Here is a tiny trained network, its code and every weight. The questions are about switching its units off for an input and a class, where a switched-off unit gives its printed mean instead of its output.

import numpy as np


def w(rows, s, z=0):
    codes = np.array(rows[::2]) - 128.0
    scale = np.full(codes.shape[1], s)
    scale[-1] = z or s
    return codes * scale


def f(y):
    return np.maximum(y, 0)


def log_softmax(a):
    a = a - a.max(-1, keepdims=True)
    return a - np.log(np.exp(a).sum(-1, keepdims=True))


def net(x, mask):
    res = np.array(x, float).reshape(1, 6) / 4 @ E
    y = f(res @ A[0][:, :-1].T + A[0][:, -1])
    res = res + np.where(mask, y, B[0][:, -1]) @ B[0][:, :-1]
    return log_softmax(res[-1] @ U[:, :-1].T + U[:, -1])


A, B = {}, {}
E = w([
[65,62,155,250,183,112,145,62],'x0',
[168,77,191,115,64,53,59,102],'x1',
[124,132,137,135,125,133,128,129],'x2',
[125,122,132,127,131,128,131,135],'x3',
[131,122,131,129,125,140,126,128],'x4',
[195,133,190,95,176,100,182,85],'x5',
],0.023)
A[0] = w([
[86,104,90,177,163,224,162,139,172],'n0',
[99,155,92,168,225,210,179,104,179],'n1',
[121,156,95,166,239,138,212,127,82],'n2',
[101,188,76,121,209,179,185,136,247],'n3',
[153,180,97,57,133,195,178,136,178],'n4',
[103,62,187,219,117,111,93,38,91],'n5',
[143,213,50,39,142,215,208,201,206],'n6',
[39,54,23,158,82,159,93,104,209],'n7',
[208,149,219,80,214,118,199,71,111],'n8',
[68,136,70,132,87,98,102,151,244],'n9',
[142,43,163,246,93,73,100,108,99],'n10',
[226,151,204,76,218,102,224,61,132],'n11',
[149,229,79,43,176,180,164,200,203],'n12',
[154,161,149,57,35,104,62,193,229],'n13',
[219,222,137,51,68,47,109,193,99],'n14',
[184,140,135,178,156,52,75,74,15],'n15',
],0.014,0.012)
B[0] = w([
[129,104,59,200,89,119,209,167,211],'n0',
[146,72,57,221,146,174,210,192,230],'n1',
[132,140,169,202,211,211,190,58,208],'n2',
[2,176,141,231,235,111,208,154,231],'n3',
[102,202,217,75,188,35,61,189,206],'n4',
[47,182,224,126,158,60,111,88,232],'n5',
[36,210,236,84,155,38,41,167,254],'n6',
[128,230,53,123,202,128,54,205,226],'n7',
[148,41,241,108,97,106,205,61,228],'n8',
[116,151,39,141,144,153,48,182,192],'n9',
[96,159,104,159,129,71,116,199,225],'n10',
[134,62,241,91,98,116,216,85,244],'n11',
[40,237,214,81,130,64,21,168,240],'n12',
[200,93,60,21,66,218,46,66,240],'n13',
[186,84,173,50,120,137,127,68,240],'n14',
[99,199,174,109,175,108,60,119,168],'n15',
],0.013,0.041)
U = w([
[64,175,101,136,132,96,49,159,236],'0',
[89,128,223,124,141,61,138,115,136],'1',
[85,147,35,201,172,197,179,171,99],'2',
[93,88,155,205,178,170,249,89,5],'3',
[200,128,63,36,42,193,68,140,165],'4',
[234,86,162,9,52,138,159,110,105],'5',
],0.015,0.012)

Each question gives the input, the list of numbers given to net, and the class t.
The units are the neurons (one row each of A and B). Each row of codes is followed by its name. A weight is (code - 128) times the scale printed after its matrix; where a second scale follows, it is the last column's (A, B and U).
mask holds one flag per neuron, in row order. A switched-off neuron (its flag False) gives its mean, the last column of its row in B, instead of its output. The means were averaged over made-up inputs and are rounded, as every weight is.
A unit's drop is (log p(t) with every unit on - log p(t) with that unit switched off) / (log p(t) with every unit on - log p(t) with every unit switched off).
The circuit of an input: a set's keep is (log p(t) with only the set's units on - log p(t) with every unit switched off) / (log p(t) with every unit on - log p(t) with every unit switched off). Starting from the 12 units with the biggest drops (on a tie, the unit counted first), units are removed one at a time, each time the one whose removal leaves the highest keep (on an exact tie, the one counted first), for as long as the keep stays at least 0.8.
circuit, biggest first: the units of the circuit, biggest drop first
k most important neurons: the k neurons with the biggest drops, biggest first
drop when u is switched off: that unit's drop, to one decimal
input [-6,2,4,1,-8,-6], class 4: circuit, biggest first => n13
input [-4,-4,-4,-8,-5,0], class 0: 2 most important neurons => n8, n11
input [0,-8,6,7,4,-4], class 0: 3 most important neurons => n6, n12, n4
input [-5,1,5,8,-5,-6], class 4: 2 most important neurons => n13, n3
input [1,0,7,-2,-7,-2], class 2: 3 most important neurons => n6, n12, n4
input [0,-7,-6,-5,-8,-6], class 0: 2 most important neurons => n6, n12
input [5,6,7,-2,-5,0], class 0: 3 most important neurons => n11, n8, n10
input [-6,7,8,7,-1,0], class 4: drop when n11 is switched off => 0.2
input [5,1,7,-2,2,-5], class 0: drop when n5 is switched off => 0.3
input [-5,6,-6,-1,-8,1], class 5: drop when n14 is switched off => 0.1
